Below are the code and all the weights of a small trained network. Each question names an input and a class and asks about switching units off, where a switched-off unit gives its printed mean instead of its output.

import numpy as np


def w(rows, s, z=0):
    codes = np.array(rows[::2]) - 128.0
    scale = np.full(codes.shape[1], s)
    scale[-1] = z or s
    return codes * scale


def f(y):
    return np.maximum(y, 0)


def log_softmax(a):
    a = a - a.max(-1, keepdims=True)
    return a - np.log(np.exp(a).sum(-1, keepdims=True))


def net(x, mask):
    res = np.array(x, float).reshape(1, 8) / 4 @ E
    y = f(res @ A[0][:, :-1].T + A[0][:, -1])
    res = res + np.where(mask, y, B[0][:, -1]) @ B[0][:, :-1]
    return log_softmax(res[-1] @ U[:, :-1].T + U[:, -1])


A, B = {}, {}
E = w([
[202,48,180,152,100,190,155],'x0',
[143,163,128,192,173,151,170],'x1',
[114,147,94,210,57,43,122],'x2',
[13,111,185,1,110,114,222],'x3',
[121,13,75,176,107,149,164],'x4',
[128,138,45,56,209,118,64],'x5',
[214,213,107,82,55,169,113],'x6',
[224,120,167,151,184,64,128],'x7',
],0.0095)
A[0] = w([
[74,77,98,200,78,55,60,105],'neuron 0',
[154,60,119,151,145,172,142,50],'neuron 1',
[43,7,168,95,210,39,204,127],'neuron 2',
[57,131,163,119,82,196,167,100],'neuron 3',
[183,193,125,118,84,141,142,30],'neuron 4',
[131,9,78,141,122,193,165,104],'neuron 5',
[104,167,164,125,86,97,154,98],'neuron 6',
[70,169,98,103,67,97,176,118],'neuron 7',
[97,118,96,108,156,118,122,70],'neuron 8',
[112,52,66,153,72,55,81,120],'neuron 9',
[143,127,193,176,70,239,153,141],'neuron 10',
[73,164,208,148,141,137,192,155],'neuron 11',
[77,168,164,165,115,137,152,145],'neuron 12',
[157,43,72,90,56,100,116,105],'neuron 13',
[205,72,157,181,226,160,66,126],'neuron 14',
[214,137,85,140,211,74,83,145],'neuron 15',
[58,188,123,98,138,129,138,106],'neuron 16',
[117,86,83,152,140,187,136,101],'neuron 17',
[173,170,97,136,99,151,111,109],'neuron 18',
[41,169,71,82,181,169,110,89],'neuron 19',
[128,162,142,107,161,203,141,88],'neuron 20',
[120,113,88,94,154,146,148,30],'neuron 21',
[69,183,53,47,198,96,89,178],'neuron 22',
[191,111,113,149,136,114,157,52],'neuron 23',
[137,186,172,78,105,60,111,120],'neuron 24',
[143,86,141,123,123,200,127,109],'neuron 25',
[173,178,50,126,137,36,113,182],'neuron 26',
[103,184,56,73,212,101,116,99],'neuron 27',
[89,140,92,71,87,173,148,2],'neuron 28',
[187,40,130,76,118,150,111,125],'neuron 29',
],0.011,0.0066)
B[0] = w([
[113,133,28,176,77,63,121,192],'neuron 0',
[158,117,168,80,143,128,121,169],'neuron 1',
[47,69,247,110,160,100,40,252],'neuron 2',
[117,167,118,205,152,99,121,188],'neuron 3',
[103,142,173,100,157,170,98,166],'neuron 4',
[121,102,166,65,86,137,125,201],'neuron 5',
[121,133,121,100,119,221,126,165],'neuron 6',
[144,116,210,82,181,143,107,190],'neuron 7',
[105,118,133,121,149,168,134,150],'neuron 8',
[95,113,116,187,95,113,102,184],'neuron 9',
[158,118,84,76,142,87,115,203],'neuron 10',
[114,73,140,132,89,139,91,193],'neuron 11',
[75,99,115,120,78,130,123,170],'neuron 12',
[109,91,90,164,58,92,130,173],'neuron 13',
[132,123,163,98,254,50,110,232],'neuron 14',
[101,140,135,199,156,103,162,231],'neuron 15',
[128,136,148,154,159,145,169,185],'neuron 16',
[110,143,143,87,149,126,99,162],'neuron 17',
[91,126,189,111,142,133,98,175],'neuron 18',
[137,188,114,142,177,149,186,198],'neuron 19',
[103,105,94,166,103,108,76,160],'neuron 20',
[158,135,108,119,112,185,116,145],'neuron 21',
[198,225,127,139,160,230,182,241],'neuron 22',
[106,136,150,154,161,136,159,162],'neuron 23',
[124,127,174,94,124,248,139,191],'neuron 24',
[144,102,109,105,111,147,107,171],'neuron 25',
[122,154,126,188,124,238,164,217],'neuron 26',
[151,197,117,174,146,158,195,207],'neuron 27',
[215,111,103,146,144,99,148,165],'neuron 28',
[109,117,138,90,89,135,115,187],'neuron 29',
],0.0097,0.017)
U = w([
[106,120,212,32,142,151,115,174],'0',
[158,192,134,171,254,125,170,6],'1',
[131,177,12,179,20,146,184,124],'2',
[68,105,138,176,143,78,101,223],'3',
[164,116,78,86,128,73,107,70],'4',
],0.011,0.0013)

Each question gives the input, the list of numbers given to net, and the class t.
The units are the neurons (one row each of A and B). Each row of codes is followed by its name. A weight is (code - 128) times the scale printed after its matrix; where a second scale follows, it is the last column's (A, B and U).
mask holds one flag per neuron, in row order. A switched-off neuron (its flag False) gives its mean, the last column of its row in B, instead of its output. The means were averaged over made-up inputs and are rounded, as every weight is.
A unit's drop is (log p(t) with every unit on - log p(t) with that unit switched off) / (log p(t) with every unit on - log p(t) with every unit switched off).
The circuit of an input: a set's keep is (log p(t) with only the set's units on - log p(t) with every unit switched off) / (log p(t) with every unit on - log p(t) with every unit switched off). Starting from the 12 units with the biggest drops (on a tie, the unit counted first), units are removed one at a time, each time the one whose removal leaves the highest keep (on an exact tie, the one counted first), for as long as the keep stays at least 0.8.
circuit, biggest first: the units of the circuit, biggest drop first
top k neurons: the k neurons with the biggest drops, biggest first
drop of u: that unit's drop, to one decimal
input [-2,-6,-2,0,6,-7,5,-1], class 2: top 3 neurons -> (neuron 2; neuron 14; neuron 13)
input [3,-3,6,7,3,6,-6,3], class 3: top neuron -> (neuron 0)
input [0,-1,8,7,1,-8,1,-6], class 3: top 2 neurons -> (neuron 3; neuron 0)
input [-2,7,-6,1,-8,-6,-4,-4], class 0: top 4 neurons -> (neuron 11; neuron 15; neuron 0; neuron 9)
input [-7,-3,6,-7,-7,-6,1,6], class 2: circuit, biggest first -> (neuron 0; neuron 2)
input [-2,-4,0,0,-3,-2,-8,0], class 3: top 2 neurons -> (neuron 0; neuron 5)
input [3,-4,7,-7,1,6,-4,5], class 3: top 3 neurons -> (neuron 14; neuron 22; neuron 9)
input [-7,-1,0,-7,7,-4,8,-5], class 2: top 2 neurons -> (neuron 2; neuron 14)
input [1,2,2,-1,6,-2,5,2], class 4: top 2 neurons -> (neuron 2; neuron 22)
input [3,2,8,1,-1,-3,3,2], class 2: top 2 neurons -> (neuron 2; neuron 14)
input [8,3,7,0,4,1,4,2], class 4: top 2 neurons -> (neuron 2; neuron 10)
input [-1,-1,1,0,-8,-3,1,6], class 0: top 2 neurons -> (neuron 24; neuron 22)
input [-8,5,8,-1,-1,3,-5,-7], class 2: top 2 neurons -> (neuron 0; neuron 14)
input [-5,7,-7,6,7,4,-4,8], class 0: circuit, biggest first -> (neuron 2)
input [7,1,4,0,0,-7,-3,5], class 3: top 2 neurons -> (neuron 22; neuron 24)
input [-2,1,-1,0,-4,-6,-1,1], class 0: top 2 neurons -> (neuron 0; neuron 15)
input [-6,-5,-6,-2,4,-3,5,-4], class 1: drop of neuron 17 -> 0.0
input [8,2,8,-3,-8,-6,1,-2], class 0: drop of neuron 3 -> 0.2
input [-3,-5,6,1,1,-7,5,7], class 2: drop of neuron 2 -> 0.5
input [8,-1,-5,-8,8,-8,-1,8], class 0: circuit, biggest first -> (neuron 5)
input [-7,-4,-2,2,8,-8,2,-4], class 3: drop of neuron 3 -> 0.2
